[[109 118 127 126]
 [102 113 119 123]
 [130 131 127 134]]: 126

[[128 128 131 130 105 126]
 [129 126 131 129 111 125]
 [128 126 130 125 119 126]]: 126

[[154 151 114 146 105]
 [139 148 110 110 103]
 [122 150 147 136 140]]: 105

[[139 158 135 155 107 133]
 [ 99 148 117 102 132 117]
 [150 111 134 154 121 140]]: 133

[[142 150 135 133 138 139 126]
 [113 113 112 136 138 131 107]
 [138 149 137 124 130 130 135]]: 126

[[121 114 155 129 137 139 143]
 [127 156 130 125 138 127 127]
 [113 118 130 131 122 129 130]]: 143
---
[[151 153 118 150 120 118 120]
 [121 118 134 108 117 134 124]] ans = 121

[[116 131 144 135 111 102 102]
 [148 139 107 142 146 155 149]
 [142 154 127 149 134 132 134]] ans = 148

[[126 115 152 129 121]
 [138 114 127 124 126]
 [134 114 134 122 120]] ans = 138

[[127 105 150 114 153 112]
 [115 138 139 137 144 150]] ans = 115

[[132 111 140 148 104 133 150]
 [145 115 138 127 121 135 132]] ans = 145

[[135 107 136 123]
 [129 126 126 122]
 [128 125 136 123]] ans = 129

[[131 107 118 140 123]
 [132 127 118 130 128]
 [126 128 119 130 122]] ans = 132

[[146 118 145 114]
 [151 114 143 105]
 [114 139 117 143]] ans = 151

[[138 133 115 112 116 128]
 [136 121 113 105 145 105]] ans = 136
---
132   99  144  154  144 -> 144, 154
112  137  100  120  136  108  117 -> 120, 137
 98  131  147  113  141  149  110 -> 113, 149
118  104  119  145  126  139  125 -> 145, 145
142  106  144  151  136  117  134 -> 151, 151
118  131  101  129  119 -> 101, 131
129  130  134  153  126 -> 134, 153
---
Input:
152  107  134  114  113  154
100  126  129  130  119  102
Output: 154, 152

Input:
120  143  123  139
136  138  109   99
151  102  155  138
Output: 155, 151

Input:
120  108  129  135  141  132  129
114  142  103  122  121  126  107
113  123  132  152  139  109  133
Output: 152, 142

Input: 122  126  121  143  138  105  106
Output: 143, 138

Input: 135  144  112  106
Output: 144, 135

Input:
133  113  147  155
137  122  132  141
Output: 155, 147

Input: 110  104  129  138  145
Output: 145, 138

Input: 137  140  151  135  154  144  137
Output: 154, 151

Input: 123  141  149  117  115  109
Output: 149, 141

Input:
126  138  129  121  134  125
119  117  137  114  106  126
Output: 138, 137
---
[[125 148 123 128 144 114 141]
 [111 104 113 141 107 141 109]
 [141 147 143 122 144 118 143]] --> 113

[[125 132 130 140]
 [147 117 104 140]] --> 104

[[101 145 148 133 114 103 103]
 [115 111 102 149 132 124 127]
 [134 129 153 121 133 137 140]] --> 102

[[126 124 132 128 109]
 [127 125 132 128 105]] --> 132

[[122 125 108 111]
 [146 104 134 138]] --> 134

[[156 149 121 136 137]
 [124 112 110 125 128]
 [131 139 112 148 157]] --> 110

[[120 154 127 119]
 [104 139 133 131]] --> 133

[[106 141 114 130 120 132]
 [154 118 141 124 138 143]
 [100 147 147 127 129 139]] --> 141
---
[146 126 104 129  98] ==> 104
[117 154 135 124 111 124 128] ==> 135
[127 104 130 122 117 120] ==> 130
[126 125 157 125 137 141 133] ==> 157
[158 138 132 145] ==> 132
[109 157 119 122 145 153 142] ==> 119
[122 147 149 150 125 100 151] ==> 149
---
[109 149 129 128 146]	129

[[114 152 121 123 134]
 [157 108 150 124 107]
 [137 139 139 119 118]]	139

[[146 150 117 139 104]
 [146 149 117 151 104]]	117

[[121 158 116 124 122]
 [151 142 141 115 135]
 [149 103 150 148 115]]	150

[[137 140 124 153 137]
 [146 114 119 109 120]
 [128 142 128 155 138]]	128

[116 108 155 118 119]	155
---
[153 100 138 114] ==> 153
[112 157 125 132] ==> 112
[122 150 106 110] ==> 122
[131 126 112 154] ==> 131
[134 127 123 106] ==> 134
[128 129 136 106] ==> 128
[131 150 137 110] ==> 131
---
[[122 142 139 122 150 118]
 [113 142 131 114 134 124]
 [124 142 133 125 133 129]] 125

[[106 135 127 130 118 129]
 [110 129 139 128 112 121]
 [108 122 120 125 109 133]] 125

[[123 139 126 119]
 [123 143 119 113]
 [144 125 150 133]] 125

[[127 139 127 102 155 121 124]
 [127 129 128 125 132 128 130]
 [122 130 132 123 134 130 145]] 134

[[153 149 149 111 138 134 135]
 [107 103 103 107 122 104 107]
 [151 153 154 146 150 148 151]] 150

[[109 133 141 100 154]
 [116 128 138 106 139]
 [141 111 145 144 130]] 145

[[133 156 117 131]
 [136 123 141 143]
 [124 119 118 108]] 119

[[107 116 146 142 155 117]
 [116 127 149 148 149 137]
 [124 122 152 123 153 128]] 123

[[123 122 119 123 114]
 [122 122 125 122 120]
 [120 119 113 119 105]] 113
---
array([[132, 111, 150, 143],
       [118, 136, 142, 148],
       [134, 131, 144, 138]]) 143

array([[135, 133, 129, 132, 125, 119],
       [125, 120, 124, 120, 107, 136],
       [135, 130, 126, 128, 118, 134]]) 119

array([[128, 137, 144, 124, 126, 149],
       [129, 134, 141, 124, 123, 147],
       [105, 146, 114, 146, 143, 111]]) 149

array([[144, 141, 109, 134, 138],
       [146, 151, 119, 129, 131],
       [109, 106, 132, 138, 127]]) 138

array([[140, 144, 142, 123, 136, 128],
       [133, 137, 129, 129, 135, 133],
       [107,  99, 111, 137, 114, 126]]) 128

array([[105, 113, 143, 143, 113, 105, 152],
       [104, 111, 145, 144, 112, 104, 152],
       [112, 118, 139, 139, 118, 112, 144]]) 152

array([[151, 133, 143, 133],
       [137, 142, 132, 139],
       [148, 142, 107, 120]]) 133

array([[113, 111, 140, 126],
       [126, 127, 113, 116],
       [ 99, 109, 131, 109]]) 126

array([[134, 134, 122, 132, 124, 124],
       [144, 145, 112, 103, 154, 154],
       [144, 143, 113, 107, 148, 148]]) 124
